Each row has a name. Each question is about the rows just above it.

K_43: 1.310	-1.301	0.220	-1.026	0.859	1.801	2.226	0.890	1.393	1.458	0.186	1.808	2.371	0.600	-1.017	0.045	-1.366	-2.782	4.393	-1.914	2.824	-2.091	2.670	-1.593	0.294	1.228	-0.597	1.758	0.551	-0.961	0.640	0.735	-0.658	-0.817	-0.283	0.236	0.902	-1.980	-0.680	0.439	-2.162	2.136	1.237	1.327	0.418	-0.210	1.260	0.522	2.242	-2.911	-2.580	-1.865	-3.223	2.038	-3.746	2.702
K_955: 0.299	-2.899	0.219	-1.026	0.524	4.745	-1.894	2.394	-0.608	0.583	2.361	1.261	1.972	-1.041	-1.981	0.427	-2.922	-1.323	2.260	-4.209	-1.585	-1.649	-0.971	-0.350	1.503	-4.714	3.163	-2.076	3.118	-3.825	1.690	-1.483	-3.371	0.425	-4.390	-2.680	4.985	0.295	-0.972	-8.599	-1.749	1.725	0.396	-1.032	1.203	-2.561	1.221	1.872	-2.773	0.536	-5.714	-0.097	-3.633	3.205	-2.758	3.661
K_108: 1.310	-1.301	0.220	-1.026	0.859	1.801	2.226	0.890	1.393	1.458	0.186	1.261	1.971	0.600	-1.017	0.045	-1.366	-2.782	4.393	-1.914	2.824	-2.091	2.671	-1.593	0.294	1.227	-0.597	1.758	0.551	-4.226	-1.343	-0.705	-4.306	-0.856	-1.205	-2.387	3.485	-2.308	-1.204	-3.602	-3.801	1.239	1.943	-0.274	2.077	-2.637	4.778	2.515	0.545	-2.874	-5.291	-1.752	-4.564	1.711	-5.035	3.678
K_752: -0.212	-2.364	0.074	1.714	-0.513	1.958	-1.492	0.859	2.208	-0.039	-0.301	0.898	2.437	-1.018	-2.011	-2.190	-1.939	-2.574	1.868	-3.696	2.524	-0.934	3.061	0.894	3.373	-4.800	-0.142	-0.976	-1.542	-3.291	1.185	0.832	0.161	-1.197	-2.095	-2.275	2.919	-0.711	-0.277	-3.092	0.150	2.481	1.100	2.499	-2.433	-1.971	-0.554	-0.492	-0.090	-2.091	-3.155	-2.628	-2.378	4.611	-3.776	3.630
Go on from 0.425	-4.390	-2.680 to the end of its row.
4.985	0.295	-0.972	-8.599	-1.749	1.725	0.396	-1.032	1.203	-2.561	1.221	1.872	-2.773	0.536	-5.714	-0.097	-3.633	3.205	-2.758	3.661
After 1.228	-0.597, its row goes on with
1.758	0.551	-0.961	0.640	0.735	-0.658	-0.817	-0.283	0.236	0.902	-1.980	-0.680	0.439	-2.162	2.136	1.237	1.327	0.418	-0.210	1.260	0.522	2.242	-2.911	-2.580	-1.865	-3.223	2.038	-3.746	2.702
The rest of the row after -1.026	0.524	4.745	-1.894:
2.394	-0.608	0.583	2.361	1.261	1.972	-1.041	-1.981	0.427	-2.922	-1.323	2.260	-4.209	-1.585	-1.649	-0.971	-0.350	1.503	-4.714	3.163	-2.076	3.118	-3.825	1.690	-1.483	-3.371	0.425	-4.390	-2.680	4.985	0.295	-0.972	-8.599	-1.749	1.725	0.396	-1.032	1.203	-2.561	1.221	1.872	-2.773	0.536	-5.714	-0.097	-3.633	3.205	-2.758	3.661
After 0.859	2.208	-0.039	-0.301, its row goes on with
0.898	2.437	-1.018	-2.011	-2.190	-1.939	-2.574	1.868	-3.696	2.524	-0.934	3.061	0.894	3.373	-4.800	-0.142	-0.976	-1.542	-3.291	1.185	0.832	0.161	-1.197	-2.095	-2.275	2.919	-0.711	-0.277	-3.092	0.150	2.481	1.100	2.499	-2.433	-1.971	-0.554	-0.492	-0.090	-2.091	-3.155	-2.628	-2.378	4.611	-3.776	3.630
After 2.670	-1.593, its row goes on with
0.294	1.228	-0.597	1.758	0.551	-0.961	0.640	0.735	-0.658	-0.817	-0.283	0.236	0.902	-1.980	-0.680	0.439	-2.162	2.136	1.237	1.327	0.418	-0.210	1.260	0.522	2.242	-2.911	-2.580	-1.865	-3.223	2.038	-3.746	2.702
After -0.971	-0.350, its row goes on with
1.503	-4.714	3.163	-2.076	3.118	-3.825	1.690	-1.483	-3.371	0.425	-4.390	-2.680	4.985	0.295	-0.972	-8.599	-1.749	1.725	0.396	-1.032	1.203	-2.561	1.221	1.872	-2.773	0.536	-5.714	-0.097	-3.633	3.205	-2.758	3.661
After 1.261	1.972, its row goes on with
-1.041	-1.981	0.427	-2.922	-1.323	2.260	-4.209	-1.585	-1.649	-0.971	-0.350	1.503	-4.714	3.163	-2.076	3.118	-3.825	1.690	-1.483	-3.371	0.425	-4.390	-2.680	4.985	0.295	-0.972	-8.599	-1.749	1.725	0.396	-1.032	1.203	-2.561	1.221	1.872	-2.773	0.536	-5.714	-0.097	-3.633	3.205	-2.758	3.661

K_456: -6.371	-6.357	-6.357	6.283	-6.332
K_677: 1.116	1.124	1.116	-1.127	1.118
K_467: 1.107	1.113	1.106	-1.117	1.105
K_854: -0.682	-0.681	-0.681	0.675	-0.678
K_224: -0.144	-0.148	-0.145	0.152	-0.146
K_317: 6.239	6.225	6.226	-6.152	6.200
K_310: -0.096	-0.093	-0.095	0.090	-0.093
K_321: 0.625	6.225	6.226	-6.151	0.621
K_326: 1.502	1.492	6.227	-6.152	6.200
K_616: -0.352	-0.354	-0.352	0.354	-0.352
Go on from 1.107	1.113	1.106 to the end of its row.
-1.117	1.105
Go on from 6.225	6.226	-6.152 to the end of its row.
6.200
The rest of the row after -0.145	0.152:
-0.146

K_983: -0.550	-0.084	-0.539	-0.511	0.032	0.098	0.258	-1.837
K_331: 1.128	0.554	2.221	-0.967	0.186	-2.610	1.477	-0.513
K_817: -0.550	-0.084	-0.539	-0.511	0.032	0.098	0.258	0.222
K_62: 0.263	-0.771	-0.253	2.171	0.390	-2.610	1.477	-0.512
K_829: -0.193	-0.855	-0.233	2.010	0.308	-2.555	1.775	-0.388
K_245: 1.128	0.554	2.221	-0.967	0.000	0.164	-0.042	0.253
Go on from 1.128	0.554	2.221	-0.967	0.186 to the end of its row.
-2.610	1.477	-0.513
After -0.253	2.171	0.390	-2.610	1.477, its row goes on with
-0.512

